Below is a small trained network, with its code and all its weights. Each question gives an input and a class and asks what happens when units are switched off, that is, made to give their printed mean instead of their output.

import numpy as np


def w(rows, s, z=0):
    codes = np.array(rows[::2]) - 128.0
    scale = np.full(codes.shape[1], s)
    scale[-1] = z or s
    return codes * scale


def norm(h):
    return h / np.sqrt((h * h).mean(-1, keepdims=True) + 1e-5)


def f(y):
    return y / 2 * (1 + np.tanh(0.7978845608 * (y + 0.044715 * y**3)))


def log_softmax(a):
    a = a - a.max(-1, keepdims=True)
    return a - np.log(np.exp(a).sum(-1, keepdims=True))


def net(x, mask):
    res = np.array(x, float).reshape(1, 5) / 4 @ E
    u = 0
    for l in range(2):
        y = f(norm(res) @ A[l][:, :-1].T + A[l][:, -1])
        res = res + np.where(mask[u : u + 16], y, B[l][:, -1]) @ B[l][:, :-1]
        u += 16
    return log_softmax(norm(res)[-1] @ U[:, :-1].T + U[:, -1])


A, B = {}, {}
E = w([
[139,97,141,247,59],'x0',
[122,126,125,129,125],'x1',
[99,57,94,145,177],'x2',
[62,95,182,109,124],'x3',
[162,56,109,61,48],'x4',
],0.0013)
A[0] = w([
[126,17,95,149,214,24],'0.n0',
[125,119,139,129,132,74],'0.n1',
[120,115,125,133,126,58],'0.n2',
[120,129,123,130,126,108],'0.n3',
[128,128,127,128,128,124],'0.n4',
[127,122,132,131,132,89],'0.n5',
[252,162,23,143,135,77],'0.n6',
[130,127,130,128,128,132],'0.n7',
[46,103,205,98,104,68],'0.n8',
[172,188,185,104,88,107],'0.n9',
[174,201,211,100,73,62],'0.n10',
[125,38,103,143,196,59],'0.n11',
[115,128,128,135,129,62],'0.n12',
[174,198,206,99,83,20],'0.n13',
[37,104,206,97,104,74],'0.n14',
[17,93,245,91,100,2],'0.n15',
],0.0038,0.00074)
B[0] = w([
[75,254,58,137,39,193],'0.n0',
[139,142,126,126,124,111],'0.n1',
[139,152,133,117,120,109],'0.n2',
[134,133,131,127,126,121],'0.n3',
[129,129,128,128,128,127],'0.n4',
[136,140,129,126,124,115],'0.n5',
[136,64,46,182,218,248],'0.n6',
[126,127,128,128,129,130],'0.n7',
[171,121,63,155,156,165],'0.n8',
[66,132,65,143,115,165],'0.n9',
[63,154,51,150,103,174],'0.n10',
[91,221,76,136,59,172],'0.n11',
[145,142,136,122,122,106],'0.n12',
[67,143,69,139,111,153],'0.n13',
[192,119,46,166,170,172],'0.n14',
[202,132,30,172,183,197],'0.n15',
],0.0032,0.0011)
A[1] = w([
[103,67,100,150,176,166],'1.n0',
[71,138,121,175,196,208],'1.n1',
[163,127,102,133,164,118],'1.n2',
[126,122,135,132,117,79],'1.n3',
[84,176,192,174,207,112],'1.n4',
[166,119,177,212,57,116],'1.n5',
[139,162,120,37,171,118],'1.n6',
[178,113,196,211,54,87],'1.n7',
[154,168,138,3,186,60],'1.n8',
[90,177,216,173,207,2],'1.n9',
[44,161,76,145,96,78],'1.n10',
[139,116,107,145,162,158],'1.n11',
[112,116,128,140,126,131],'1.n12',
[155,35,106,64,38,118],'1.n13',
[163,39,95,65,61,166],'1.n14',
[155,132,107,114,156,131],'1.n15',
],0.0035,0.00095)
B[1] = w([
[156,96,149,73,112,200],'1.n0',
[178,108,154,73,66,226],'1.n1',
[148,90,147,133,107,165],'1.n2',
[126,164,113,132,170,106],'1.n3',
[201,146,174,83,53,157],'1.n4',
[42,95,146,99,212,177],'1.n5',
[67,77,164,222,129,169],'1.n6',
[36,96,152,118,218,162],'1.n7',
[28,54,169,254,149,167],'1.n8',
[194,155,161,98,72,119],'1.n9',
[94,144,88,69,70,195],'1.n10',
[145,92,149,98,105,177],'1.n11',
[128,141,123,97,151,135],'1.n12',
[166,219,196,134,130,229],'1.n13',
[175,198,209,131,119,250],'1.n14',
[138,100,147,152,104,157],'1.n15',
],0.0031,0.0013)
U = w([
[2,46,216,196,221,140],'0',
[154,130,114,113,109,254],'1',
[243,223,247,91,70,115],'2',
[46,207,11,104,51,104],'3',
[250,50,46,152,184,99],'4',
[133,105,126,20,167,14],'5',
],0.0061,0.0066)

Each question gives the input, the list of numbers given to net, and the class t.
The units are the neurons (one row each of A and B). Each row of codes is followed by its name. A weight is (code - 128) times the scale printed after its matrix; where a second scale follows, it is the last column's (A, B and U).
mask holds one flag per neuron, layer by layer. A switched-off neuron (its flag False) gives its mean, the last column of its row in B, instead of its output. The means were averaged over made-up inputs and are rounded, as every weight is.
A unit's drop is (log p(t) with every unit on - log p(t) with that unit switched off) / (log p(t) with every unit on - log p(t) with every unit switched off).
The circuit of an input: a set's keep is (log p(t) with only the set's units on - log p(t) with every unit switched off) / (log p(t) with every unit on - log p(t) with every unit switched off). Starting from the 12 units with the biggest drops (on a tie, the unit counted first), units are removed one at a time, each time the one whose removal leaves the highest keep (on an exact tie, the one counted first), for as long as the keep stays at least 0.8.
units of the circuit, in order: the units of the circuit, biggest drop first
k most important neurons: the k neurons with the biggest drops, biggest first
top k neurons in layer l: the k neurons of layer l with the biggest drops, biggest first
input [-1,3,-5,8,3], class 4: units of the circuit, in order : 0.n15
input [7,-6,-3,3,5], class 0: 2 most important neurons : 1.n7; 1.n5
input [5,3,-7,4,3], class 3: top 2 neurons in layer 1 : 1.n8; 1.n6
input [-5,-2,0,4,-6], class 2: 3 most important neurons : 1.n4; 1.n9; 0.n6
input [-5,4,-5,-8,-6], class 4: top 3 neurons in layer 1 : 1.n14; 1.n13; 1.n8
input [-3,-7,-1,8,6], class 4: units of the circuit, in order : 0.n15; 0.n14
input [7,-5,-1,8,-3], class 4: 4 most important neurons : 0.n15; 0.n14; 0.n8; 1.n8
input [6,3,-7,2,4], class 3: top 3 neurons in layer 1 : 1.n8; 1.n6; 1.n10
input [3,-5,-8,7,5], class 3: units of the circuit, in order : 0.n10; 0.n13
input [4,1,2,-4,-1], class 0: 2 most important neurons : 0.n15; 1.n7
input [-3,-2,3,3,6], class 2: units of the circuit, in order : 1.n14; 1.n13
input [1,1,-2,1,4], class 2: top 3 neurons in layer 0 : 0.n0; 0.n6; 0.n11
input [0,-6,7,-1,-4], class 3: 2 most important neurons : 0.n0; 0.n11
input [4,-5,1,-3,8], class 2: 2 most important neurons : 1.n13; 1.n14
input [-8,8,8,-8,6], class 0: units of the circuit, in order : 1.n8; 1.n6; 0.n15; 0.n14
input [-1,-5,-7,6,1], class 3: units of the circuit, in order : 0.n10
input [-4,2,2,7,-7], class 2: 2 most important neurons : 1.n4; 0.n6
input [3,-5,8,4,-7], class 3: top 3 neurons in layer 1 : 1.n14; 1.n13; 1.n10
input [-5,4,-1,1,-8], class 2: units of the circuit, in order : 1.n4; 1.n9
input [-5,1,8,5,-2], class 3: units of the circuit, in order : 0.n0; 0.n11
input [-8,-6,-6,5,-4], class 0: units of the circuit, in order : 1.n8
input [-6,-4,-4,8,7], class 4: units of the circuit, in order : 0.n15; 0.n14
input [5,7,0,7,8], class 2: 4 most important neurons : 1.n13; 1.n14; 0.n6; 1.n8
input [-7,3,3,5,4], class 0: 3 most important neurons : 1.n8; 0.n6; 1.n6
input [-3,3,5,-3,3], class 3: top 2 neurons in layer 0 : 0.n0; 0.n11
